[132 132 115 135 114 129 108 143 142 145 136 133 130 117 132 152 127 116
 137 142 133 127 137 125 126 133 110 147 126 142 141 120 136 148 142 134
 118 115 133 123 130 121 127 119 119 106 126 138 153 142 149] = dum
[139 115 142 117 128 106 156 117 141 123 133 104 117 118 157 102 118 137
 119 120 127 136 114 109 124 111 131 125 151 131 119 167 118 123 104 120
 115 114 133 143  89 133 138 133 144 148 149 130 111 144  79] = tizu
[166 102 168 123 108  98 184  80 160 135 165  74  96 137 237  57 108 112
  99 119 111 163 128  98  80 112 147 121 150 156 101 183 132 173  62 111
 130  53 135 159  46 101 144  95 176 159 220 105  77 163  61] = Pid
[148 106 171 107 132 108 189  77 132 111 142  86 104 119 195  52 116 132
  98 104 111 151 116 111 100 112 164  98 145 130  95 174 116 133  66 108
 109  95 126 155  70 118 139 118 172 175 190 101  64 133  57] = nel
[101 152  68 150 127 134  58 210 136 147 104 171 157 130  37 227 135 140
 171 157 158  93 125 133 180 132  70 173 135 125 177 104 132 102 207 151
 151 178 136 101 179 157 123 161  71  74  37 181 221 140 181] = nutut
[128 127 141 127 132 143 135 103 111 121 130 131 126 138 136 109 134 120
 118 121 117 134 138 142 115 139 150 110 107 123 115 107 133 135 116 125
 133 126 120 127 141 116 121 115 138 137 143 106 104 107 142] = Mupag
[166 102 168 112 108  98 184  80 160 135 165  74  96  95 237  57 108 112
  99 119 111 163 128  98  80 112 147 121 150 156 101 183 124 173  62 111
  78  53 135 159  46 101 144  95 176 159 220 105  77 163  61] = zosaf
[137 127 134 132 115 135 124 116 133 140 144 126 124 119 157 123 128 106
 122 135 122 140 145 131 106 139 132 130 114 142 126 114 139 160 121 128
 113 101 128 128 126 107 125 103 135 119 155 116 123 132 148] = mil
[143 110 159 111 132 108 176  94 135 114 137  93 109 120 177  73 117 136
 107 110 117 144 114 111 111 110 150 108 149 128 104 171 116 127  82 113
 113 105 129 150  78 125 139 126 159 165 171 113  82 137  65] = bavum
[148 119 157 123 114 134 151  83 130 133 153 110 113 119 191  84 126 101
 106 124 110 152 147 130  85 139 155 112 110 144 106 120 137 170  89 120
 105  81 124 138 108  95 126  90 158 140 190  94  87 125 129] = sasu
[120 129 120 125 138 117 129 146 128 119 113 128 132 133 101 139 126 150
 135 123 136 118 111 122 152 116 119 131 146 117 134 147 117  98 138 128
 140 153 130 129 126 149 132 153 119 133 100 145 139 131 106] = toseg
[157 100 177 105 126  99 198  70 143 116 152  75  97 110 218  42 111 130
  94 106 110 159 116 102  90 106 161 102 153 137  91 188 115 144  55 106
  96  78 130 161  51 113 144 111 178 179 208 100  58 145  44] = gisen
step -1: [117 128 106 156] | [116 127 105 155]
step +1: [127  82 113] | [128  83 114]
step +1: [135 123 136] | [136 124 137]
step +1: [155  70 118 139] | [156  71 119 140]
step -1: [120] | [119]

[168 138 112  94 153  73  74 138 142  63 147  88 156  76 131 201 175 128
  14  76 216  83 199 149 100 204  35 135 131]  Pemiv
[160 124 167 148 148 102 108 125 175 164 122 109 126 103  98 123 105 141
 143  84 119 130 114 113 144 132 136 131 156]  Vomek
[148 139 122 114 138 107  95 130 134  97 137 115 140 107 126 160 149 123
  83 105 167 103 153 141 119 156  90 129 128]  vikof
[199 127 211 178 169  60  90 126 227 201 113  90 125  68  63 116  84 162
 164  15 107 135  97 100 162 143 147 133 186]  bulaf
step +1: [227] | [228]
step -1: [100] | [99]
step -1: [84] | [83]
step -1: [102 108] | [101 107]
step +1: [141] | [142]
step -1: [122 109 126 103] | [121 108 125 102]

[114 128 150 191] = Velo
[114  86 182 137] = molo
[114 128 150 182] = Gom
[143  80 108 101] = dat
[107 164 141 150] = vegag
[134 112 143  40] = susas
[121 165 112 246] = gepan
[118 152 114  98] = gimad
[107  81  29 252] = vela
step +1: [164] | [165]
step -1: [143] | [142]
step +1: [81] | [82]
step -1: [112 143] | [111 142]
step -1: [165 112] | [164 111]
step +1: [143] | [144]
step +1: [114  86 182] | [115  87 183]

